Below are the code and all the weights of a small trained network. Each question names an input and a class and asks about switching units off, where a switched-off unit gives its printed mean instead of its output.

import numpy as np


def w(rows, s, z=0):
    codes = np.array(rows[::2]) - 128.0
    scale = np.full(codes.shape[1], s)
    scale[-1] = z or s
    return codes * scale


def f(y):
    return y / 2 * (1 + np.tanh(0.7978845608 * (y + 0.044715 * y**3)))


def log_softmax(a):
    a = a - a.max(-1, keepdims=True)
    return a - np.log(np.exp(a).sum(-1, keepdims=True))


def net(x, mask):
    res = np.array(x, float).reshape(1, 4) / 4 @ E
    y = f(res @ A[0][:, :-1].T + A[0][:, -1])
    res = res + np.where(mask, y, B[0][:, -1]) @ B[0][:, :-1]
    return log_softmax(res[-1] @ U[:, :-1].T + U[:, -1])


A, B = {}, {}
E = w([
[115,142,118,110,130,103],'x0',
[57,142,103,144,91,196],'x1',
[145,115,1,173,166,96],'x2',
[114,101,94,77,246,163],'x3',
],0.013)
A[0] = w([
[171,114,163,88,162,82,61],'neuron 1',
[112,171,89,122,118,192,72],'neuron 2',
[204,115,150,124,143,94,152],'neuron 3',
[119,151,144,53,227,88,148],'neuron 4',
[111,98,106,188,114,220,217],'neuron 5',
[171,113,13,125,166,157,115],'neuron 6',
[116,2,84,5,186,223,60],'neuron 7',
[218,110,137,138,128,162,193],'neuron 8',
[140,192,192,80,167,158,96],'neuron 9',
[77,118,202,128,158,134,99],'neuron 10',
[218,142,121,89,138,117,3],'neuron 11',
[186,160,158,147,164,104,37],'neuron 12',
[186,140,56,207,100,118,115],'neuron 13',
[36,88,108,95,105,155,84],'neuron 14',
],0.011,0.004)
B[0] = w([
[93,133,63,158,119,160,161],'neuron 1',
[115,61,111,197,111,183,162],'neuron 2',
[73,67,53,157,164,184,170],'neuron 3',
[152,65,149,84,112,95,207],'neuron 4',
[84,72,83,78,152,95,194],'neuron 5',
[94,255,198,120,132,151,225],'neuron 6',
[213,88,195,55,49,111,250],'neuron 7',
[95,97,97,195,121,90,151],'neuron 8',
[115,211,154,164,165,147,176],'neuron 9',
[92,175,129,164,196,182,168],'neuron 10',
[67,156,40,77,81,220,146],'neuron 11',
[137,82,70,128,104,190,145],'neuron 12',
[171,146,250,118,143,158,193],'neuron 13',
[98,79,54,190,99,129,176],'neuron 14',
],0.0073,0.014)
U = w([
[106,104,151,116,114,96,254],'0',
[182,89,173,92,2,98,73],'1',
[113,188,173,121,157,169,65],'2',
[103,82,46,122,109,162,70],'3',
],0.012,0.01)

Each question gives the input, the list of numbers given to net, and the class t.
The units are the neurons (one row each of A and B). Each row of codes is followed by its name. A weight is (code - 128) times the scale printed after its matrix; where a second scale follows, it is the last column's (A, B and U).
mask holds one flag per neuron, in row order. A switched-off neuron (its flag False) gives its mean, the last column of its row in B, instead of its output. The means were averaged over made-up inputs and are rounded, as every weight is.
A unit's drop is (log p(t) with every unit on - log p(t) with that unit switched off) / (log p(t) with every unit on - log p(t) with every unit switched off).
The circuit of an input: a set's keep is (log p(t) with only the set's units on - log p(t) with every unit switched off) / (log p(t) with every unit on - log p(t) with every unit switched off). Starting from the 12 units with the biggest drops (on a tie, the unit counted first), units are removed one at a time, each time the one whose removal leaves the highest keep (on an exact tie, the one counted first), for as long as the keep stays at least 0.8.
circuit, biggest first: the units of the circuit, biggest drop first
most important unit: the unit with the biggest drop
top k neurons: the k neurons with the biggest drops, biggest first
drop when u is switched off: that unit's drop, to one decimal
input [2,1,-7,7], class 1: circuit, biggest first -> [neuron 7]
input [6,8,-5,7], class 3: top 2 neurons -> [neuron 14; neuron 10]
input [0,0,5,-4], class 2: circuit, biggest first -> [neuron 7; neuron 13]
input [-6,-7,4,-5], class 3: circuit, biggest first -> [neuron 3; neuron 7]
input [-7,-7,-8,-1], class 2: top 2 neurons -> [neuron 9; neuron 10]
input [-2,-8,3,-6], class 3: circuit, biggest first -> [neuron 3; neuron 7]
input [0,-2,6,6], class 1: top 2 neurons -> [neuron 7; neuron 4]
input [3,-6,-7,-3], class 2: circuit, biggest first -> [neuron 9; neuron 7]
input [-2,0,2,3], class 1: circuit, biggest first -> [neuron 10; neuron 7; neuron 3]
input [3,4,-5,-4], class 2: top 3 neurons -> [neuron 7; neuron 4; neuron 10]
input [6,6,-2,-6], class 0: top 2 neurons -> [neuron 7; neuron 4]
input [0,-7,6,0], class 3: top 4 neurons -> [neuron 3; neuron 11; neuron 12; neuron 7]
input [5,-5,-5,-1], class 0: top 4 neurons -> [neuron 6; neuron 13; neuron 7; neuron 4]
input [6,5,-3,-4], class 0: most important unit -> neuron 7
input [-3,-2,-3,8], class 1: top 2 neurons -> [neuron 7; neuron 4]
input [-1,-1,-5,2], class 2: top 2 neurons -> [neuron 9; neuron 10]
input [-5,-8,-7,8], class 1: top 3 neurons -> [neuron 7; neuron 4; neuron 6]
input [1,6,6,3], class 2: top 3 neurons -> [neuron 6; neuron 13; neuron 4]
input [6,4,-6,-6], class 0: drop when neuron 6 is switched off -> 0.3
input [5,0,-1,8], class 1: drop when neuron 9 is switched off -> 0.0
input [0,-2,-7,1], class 2: circuit, biggest first -> [neuron 9]
input [-7,-5,-7,-7], class 0: drop when neuron 3 is switched off -> 0.1
